Here is a tiny trained network, its code and every weight. The questions are about switching its units off for an input and a class, where a switched-off unit gives its printed mean instead of its output.

import numpy as np


def w(rows, s, z=0):
    codes = np.array(rows[::2]) - 128.0
    scale = np.full(codes.shape[1], s)
    scale[-1] = z or s
    return codes * scale


def norm(h):
    return h / np.sqrt((h * h).mean(-1, keepdims=True) + 1e-5)


def f(y):
    return y / 2 * (1 + np.tanh(0.7978845608 * (y + 0.044715 * y**3)))


def log_softmax(a):
    a = a - a.max(-1, keepdims=True)
    return a - np.log(np.exp(a).sum(-1, keepdims=True))


def net(x, mask):
    res = np.array(x, float).reshape(1, 5) / 4 @ E
    u = 0
    for l in range(2):
        y = f(norm(res) @ A[l][:, :-1].T + A[l][:, -1])
        res = res + np.where(mask[u : u + 12], y, B[l][:, -1]) @ B[l][:, :-1]
        u += 12
    return log_softmax(norm(res)[-1] @ U[:, :-1].T + U[:, -1])


A, B = {}, {}
E = w([
[160,189,14,177,218,171],'x0',
[197,113,166,250,69,105],'x1',
[185,13,195,122,131,162],'x2',
[189,219,123,70,169,1],'x3',
[41,93,148,206,16,212],'x4',
],0.0083)
A[0] = w([
[134,127,95,207,131,137,34],'0.n1',
[220,98,181,131,126,101,94],'0.n2',
[173,199,123,96,127,73,70],'0.n3',
[143,179,110,112,136,74,35],'0.n4',
[197,116,177,120,156,83,36],'0.n5',
[100,113,171,136,37,132,58],'0.n6',
[117,167,119,159,92,156,35],'0.n7',
[159,102,152,147,155,76,2],'0.n8',
[192,126,114,117,162,9,134],'0.n9',
[162,150,107,225,132,142,77],'0.n10',
[119,110,109,189,115,140,38],'0.n11',
[83,125,140,158,162,128,125],'0.n12',
],0.016,0.0067)
B[0] = w([
[231,94,82,186,85,127,158],'0.n1',
[135,78,189,161,194,173,197],'0.n2',
[131,178,65,60,131,17,209],'0.n3',
[90,122,59,98,48,57,175],'0.n4',
[179,71,216,153,200,127,175],'0.n5',
[8,59,238,120,26,33,199],'0.n6',
[189,67,129,145,99,136,142],'0.n7',
[218,118,181,67,137,161,139],'0.n8',
[176,159,189,69,209,117,255],'0.n9',
[209,122,75,214,131,168,187],'0.n10',
[182,174,134,171,68,109,152],'0.n11',
[176,61,123,99,122,131,137],'0.n12',
],0.011,0.0095)
A[1] = w([
[124,209,49,114,172,6,48],'1.n1',
[59,96,201,128,30,133,71],'1.n2',
[47,141,84,139,162,89,9],'1.n3',
[63,140,177,120,8,146,81],'1.n4',
[113,85,76,20,157,202,96],'1.n5',
[150,133,16,79,140,8,66],'1.n6',
[43,47,221,135,56,137,72],'1.n7',
[154,188,104,193,65,184,128],'1.n8',
[154,160,38,75,122,19,52],'1.n9',
[197,181,118,108,200,107,85],'1.n10',
[55,93,153,152,71,92,47],'1.n11',
[160,26,108,212,147,126,113],'1.n12',
],0.012,0.011)
B[1] = w([
[99,242,65,78,21,133,218],'1.n1',
[10,85,212,193,91,87,224],'1.n2',
[136,146,171,167,113,151,123],'1.n3',
[89,29,222,158,95,99,205],'1.n4',
[43,198,133,146,187,161,160],'1.n5',
[77,184,63,89,24,74,213],'1.n6',
[2,111,153,185,34,69,254],'1.n7',
[165,82,41,176,134,117,173],'1.n8',
[54,211,64,67,35,65,203],'1.n9',
[97,98,202,112,71,53,202],'1.n10',
[89,128,182,178,103,109,177],'1.n11',
[94,182,73,113,64,134,194],'1.n12',
],0.013,0.0089)
U = w([
[122,226,93,9,89,51,130],'0',
[230,96,12,225,87,230,187],'1',
[45,194,99,106,233,241,2],'2',
[233,78,240,75,249,109,174],'3',
[31,37,207,195,41,123,88],'4',
],0.019,0.0061)

Each question gives the input, the list of numbers given to net, and the class t.
The units are the neurons (one row each of A and B). Each row of codes is followed by its name. A weight is (code - 128) times the scale printed after its matrix; where a second scale follows, it is the last column's (A, B and U).
mask holds one flag per neuron, layer by layer. A switched-off neuron (its flag False) gives its mean, the last column of its row in B, instead of its output. The means were averaged over made-up inputs and are rounded, as every weight is.
A unit's drop is (log p(t) with every unit on - log p(t) with that unit switched off) / (log p(t) with every unit on - log p(t) with every unit switched off).
unit that matters most: the unit with the biggest drop
k most important neurons: the k neurons with the biggest drops, biggest first
k most important neurons of layer l: the k neurons of layer l with the biggest drops, biggest first
drop of u: that unit's drop, to one decimal
input [2,2,2,4,-4], class 3: unit that matters most : 0.n9
input [8,-6,-4,-1,2], class 2: 2 most important neurons of layer 0 : [0.n3 0.n4]
input [3,-2,6,6,-6], class 3: 3 most important neurons : [0.n9 0.n5 0.n2]
input [2,5,0,-7,3], class 1: 3 most important neurons of layer 0 : [0.n10 0.n1 0.n11]
input [3,-8,6,4,6], class 2: 2 most important neurons : [0.n6 0.n3]
input [7,6,8,-2,-4], class 1: 2 most important neurons : [0.n10 1.n12]
input [4,-4,-6,-2,1], class 2: 2 most important neurons of layer 0 : [0.n3 0.n4]
input [2,4,-4,3,8], class 1: 2 most important neurons of layer 0 : [0.n10 0.n1]
input [4,-6,-2,-4,5], class 2: 2 most important neurons of layer 0 : [0.n6 0.n10]
input [5,-4,-6,-4,-2], class 2: 4 most important neurons of layer 0 : [0.n3 0.n4 0.n9 0.n11]
input [8,-5,5,-5,1], class 2: 2 most important neurons : [1.n5 0.n10]
input [1,2,-1,1,3], class 1: drop of 0.n10 : 0.4
input [7,-7,-7,-5,2], class 2: drop of 1.n5 : 0.1
input [6,-8,2,-3,-2], class 2: unit that matters most : 0.n3
input [4,3,-2,-3,8], class 1: drop of 0.n10 : 0.3
